Below is a small trained network, with its code and all its weights. Each question gives an input and a class and asks what happens when units are switched off, that is, made to give their printed mean instead of their output.

import numpy as np


def w(rows, s, z=0):
    codes = np.array(rows[::2]) - 128.0
    scale = np.full(codes.shape[1], s)
    scale[-1] = z or s
    return codes * scale


def f(y):
    return y / 2 * (1 + np.tanh(0.7978845608 * (y + 0.044715 * y**3)))


def log_softmax(a):
    a = a - a.max(-1, keepdims=True)
    return a - np.log(np.exp(a).sum(-1, keepdims=True))


def net(x, mask):
    res = np.array(x, float).reshape(1, 3) / 4 @ E
    y = f(res @ A[0][:, :-1].T + A[0][:, -1])
    res = res + np.where(mask, y, B[0][:, -1]) @ B[0][:, :-1]
    return log_softmax(res[-1] @ U[:, :-1].T + U[:, -1])


A, B = {}, {}
E = w([
[173,110,57,186,85,163,27],'x0',
[212,151,246,144,80,118,148],'x1',
[84,71,137,136,62,191,153],'x2',
],0.012)
A[0] = w([
[175,114,180,147,30,176,148,169],'n0',
[123,130,186,149,54,186,122,202],'n1',
[128,79,190,121,56,186,139,253],'n2',
[153,65,124,166,49,149,82,213],'n3',
[157,134,147,174,60,134,118,129],'n4',
[167,140,113,243,110,106,93,149],'n5',
[79,94,52,68,157,135,111,174],'n6',
[113,135,120,164,27,119,144,159],'n7',
[89,113,89,159,129,178,127,204],'n8',
[218,176,238,89,190,64,130,181],'n9',
[114,66,159,138,59,219,201,165],'n10',
[150,136,172,162,52,145,59,143],'n11',
[118,141,197,80,145,65,223,163],'n12',
[63,80,155,116,55,146,154,139],'n13',
[33,111,51,133,185,81,93,158],'n14',
[89,122,93,101,117,130,169,200],'n15',
[150,118,148,237,111,174,59,195],'n16',
[151,222,168,65,169,20,124,129],'n17',
[76,147,39,172,153,138,79,218],'n18',
[113,85,50,195,186,69,62,182],'n19',
[134,123,25,65,133,91,90,180],'n20',
[155,158,212,63,176,56,255,230],'n21',
[85,108,93,71,176,121,121,132],'n22',
[28,159,87,94,171,110,180,183],'n23',
[158,187,91,119,124,70,98,134],'n24',
[156,140,100,202,116,108,93,168],'n25',
[130,185,228,85,161,65,169,226],'n26',
[35,109,110,117,181,91,162,196],'n27',
[114,116,32,134,149,109,117,164],'n28',
],0.0094,0.0043)
B[0] = w([
[155,81,167,179,100,127,162,198],'n0',
[141,88,165,173,49,146,129,185],'n1',
[120,68,147,162,33,140,106,198],'n2',
[126,146,112,212,93,172,91,205],'n3',
[184,142,157,177,95,127,142,169],'n4',
[140,180,72,163,93,121,68,190],'n5',
[126,98,87,152,213,148,148,196],'n6',
[167,132,152,162,102,208,106,161],'n7',
[121,112,123,173,159,190,128,176],'n8',
[148,148,133,150,144,29,204,235],'n9',
[68,78,184,167,52,171,91,197],'n10',
[164,149,149,193,97,118,128,188],'n11',
[135,123,185,2,90,66,156,214],'n12',
[75,89,152,112,105,141,95,173],'n13',
[115,113,106,105,205,172,173,210],'n14',
[105,80,133,110,140,128,157,161],'n15',
[115,176,109,183,108,133,58,209],'n16',
[203,187,104,103,205,76,177,208],'n17',
[74,106,96,100,150,225,128,213],'n18',
[81,125,85,55,116,172,90,208],'n19',
[108,117,76,58,170,165,95,192],'n20',
[135,125,180,60,117,42,139,251],'n21',
[113,95,159,118,163,159,141,169],'n22',
[162,66,170,126,147,108,183,197],'n23',
[109,174,69,93,154,111,92,166],'n24',
[79,169,90,136,71,141,107,180],'n25',
[145,164,174,84,132,48,207,225],'n26',
[161,62,170,121,141,133,168,189],'n27',
[103,117,102,94,167,187,128,189],'n28',
],0.008,0.015)
U = w([
[153,161,146,111,158,36,192,207],'0',
[82,59,103,124,213,188,171,196],'1',
[142,129,108,141,135,162,167,18],'2',
[78,136,137,138,127,127,132,5],'3',
[105,99,146,255,51,160,121,191],'4',
[58,178,31,135,111,165,72,210],'5',
[121,165,116,159,134,125,120,22],'6',
[64,75,191,80,70,110,148,45],'7',
],0.0096,0.0031)

Each question gives the input, the list of numbers given to net, and the class t.
The units are the neurons (one row each of A and B). Each row of codes is followed by its name. A weight is (code - 128) times the scale printed after its matrix; where a second scale follows, it is the last column's (A, B and U).
mask holds one flag per neuron, in row order. A switched-off neuron (its flag False) gives its mean, the last column of its row in B, instead of its output. The means were averaged over made-up inputs and are rounded, as every weight is.
A unit's drop is (log p(t) with every unit on - log p(t) with that unit switched off) / (log p(t) with every unit on - log p(t) with every unit switched off).
The circuit of an input: a set's keep is (log p(t) with only the set's units on - log p(t) with every unit switched off) / (log p(t) with every unit on - log p(t) with every unit switched off). Starting from the 12 units with the biggest drops (on a tie, the unit counted first), units are removed one at a time, each time the one whose removal leaves the highest keep (on an exact tie, the one counted first), for as long as the keep stays at least 0.8.
circuit, biggest first: the units of the circuit, biggest drop first
unit that matters most: the unit with the biggest drop
top k neurons: the k neurons with the biggest drops, biggest first
drop of u: that unit's drop, to one decimal
input [5,-8,-7], class 1: unit that matters most -> n14
input [4,-6,-6], class 1: top 2 neurons -> (n14; n6)
input [0,5,0], class 0: circuit, biggest first -> (n9; n18)
input [-8,7,3], class 0: top 2 neurons -> (n9; n26)
input [6,-8,-4], class 1: top 2 neurons -> (n14; n6)
input [-2,3,1], class 0: top 3 neurons -> (n18; n19; n26)
input [-6,-7,-8], class 1: top 4 neurons -> (n14; n6; n22; n20)
input [-2,4,1], class 0: top 2 neurons -> (n9; n18)
input [-1,8,1], class 0: top 2 neurons -> (n9; n26)
input [5,-7,-7], class 1: drop of n3 -> 0.2
input [5,4,-6], class 5: drop of n5 -> 0.1
input [-3,8,8], class 4: drop of n7 -> 0.2
input [2,-2,-1], class 5: drop of n27 -> 0.1
input [6,-8,0], class 1: top neuron -> (n14)
